Below is a small trained network, with its code and all its weights. Each question gives an input and a class and asks what happens when units are switched off, that is, made to give their printed mean instead of their output.

import numpy as np


def w(rows, s, z=0):
    codes = np.array(rows[::2]) - 128.0
    scale = np.full(codes.shape[1], s)
    scale[-1] = z or s
    return codes * scale


def f(y):
    return np.maximum(y, 0)


def log_softmax(a):
    a = a - a.max(-1, keepdims=True)
    return a - np.log(np.exp(a).sum(-1, keepdims=True))


def net(x, mask):
    res = np.array(x, float).reshape(1, 4) / 4 @ E
    y = f(res @ A[0][:, :-1].T + A[0][:, -1])
    res = res + np.where(mask, y, B[0][:, -1]) @ B[0][:, :-1]
    return log_softmax(res[-1] @ U[:, :-1].T + U[:, -1])


A, B = {}, {}
E = w([
[236,78,35],'x0',
[253,137,218],'x1',
[137,233,91],'x2',
[130,128,127],'x3',
],0.0064)
A[0] = w([
[121,146,183,127],'n1',
[164,171,190,101],'n2',
[154,135,158,70],'n3',
[194,249,128,120],'n4',
[153,117,90,61],'n5',
[96,154,178,27],'n6',
[88,148,194,61],'n7',
[134,22,205,85],'n8',
[187,93,98,81],'n9',
[130,205,98,45],'n10',
[130,146,118,254],'n11',
[110,177,202,102],'n12',
[116,146,203,147],'n13',
[164,119,80,54],'n14',
[179,155,173,62],'n15',
[216,148,162,85],'n16',
[164,99,192,82],'n17',
[221,130,71,100],'n18',
[142,123,111,54],'n19',
[90,104,65,24],'n20',
],0.014,0.0051)
B[0] = w([
[161,154,150,188],'n1',
[65,154,122,205],'n2',
[112,150,97,152],'n3',
[167,4,75,255],'n4',
[158,165,101,154],'n5',
[173,189,73,166],'n6',
[185,191,88,191],'n7',
[177,17,55,217],'n8',
[186,160,147,191],'n9',
[147,64,38,177],'n10',
[79,89,234,238],'n11',
[184,171,130,215],'n12',
[154,137,205,217],'n13',
[162,173,108,166],'n14',
[84,162,88,185],'n15',
[32,159,119,222],'n16',
[51,131,123,187],'n17',
[185,191,182,233],'n18',
[149,152,122,132],'n19',
[71,179,102,177],'n20',
],0.028,0.0061)
U = w([
[200,146,145,77],'0',
[2,136,57,107],'1',
[139,56,156,244],'2',
[161,1,77,71],'3',
],0.0074,0.011)

Each question gives the input, the list of numbers given to net, and the class t.
The units are the neurons (one row each of A and B). Each row of codes is followed by its name. A weight is (code - 128) times the scale printed after its matrix; where a second scale follows, it is the last column's (A, B and U).
mask holds one flag per neuron, in row order. A switched-off neuron (its flag False) gives its mean, the last column of its row in B, instead of its output. The means were averaged over made-up inputs and are rounded, as every weight is.
A unit's drop is (log p(t) with every unit on - log p(t) with that unit switched off) / (log p(t) with every unit on - log p(t) with every unit switched off).
The circuit of an input: a set's keep is (log p(t) with only the set's units on - log p(t) with every unit switched off) / (log p(t) with every unit on - log p(t) with every unit switched off). Starting from the 12 units with the biggest drops (on a tie, the unit counted first), units are removed one at a time, each time the one whose removal leaves the highest keep (on an exact tie, the one counted first), for as long as the keep stays at least 0.8.
units of the circuit, in order: the units of the circuit, biggest drop first
most important unit: the unit with the biggest drop
top k neurons: the k neurons with the biggest drops, biggest first
drop when u is switched off: that unit's drop, to one decimal
input [-1,-8,-4,1], class 1: top 2 neurons : [n20 n4]
input [5,2,7,-1], class 3: top 3 neurons : [n4 n10 n13]
input [-7,-4,-8,-3], class 3: top 2 neurons : [n8 n18]
input [-2,-3,-7,4], class 3: most important unit : n8
input [0,1,6,-2], class 3: top 2 neurons : [n4 n10]
input [-5,2,-3,-1], class 0: units of the circuit, in order : [n4 n7]
input [-3,4,-6,-2], class 3: top 3 neurons : [n8 n18 n11]
input [-1,-4,8,0], class 3: units of the circuit, in order : [n10 n4]
input [7,6,-2,-7], class 0: top 2 neurons : [n18 n9]
input [-3,7,4,0], class 1: top 2 neurons : [n16 n2]
input [3,-1,7,-2], class 3: top 2 neurons : [n4 n10]
input [3,3,7,4], class 3: top 3 neurons : [n4 n10 n13]
input [-2,-5,-7,5], class 3: top 3 neurons : [n8 n16 n18]
input [3,-8,-2,3], class 1: most important unit : n20
input [2,7,-4,-6], class 1: top 2 neurons : [n16 n17]
input [-5,8,6,-1], class 1: drop when n16 is switched off : 0.6
input [-6,-6,-5,4], class 0: drop when n4 is switched off : 0.5
input [6,7,1,-2], class 1: drop when n12 is switched off : 0.1
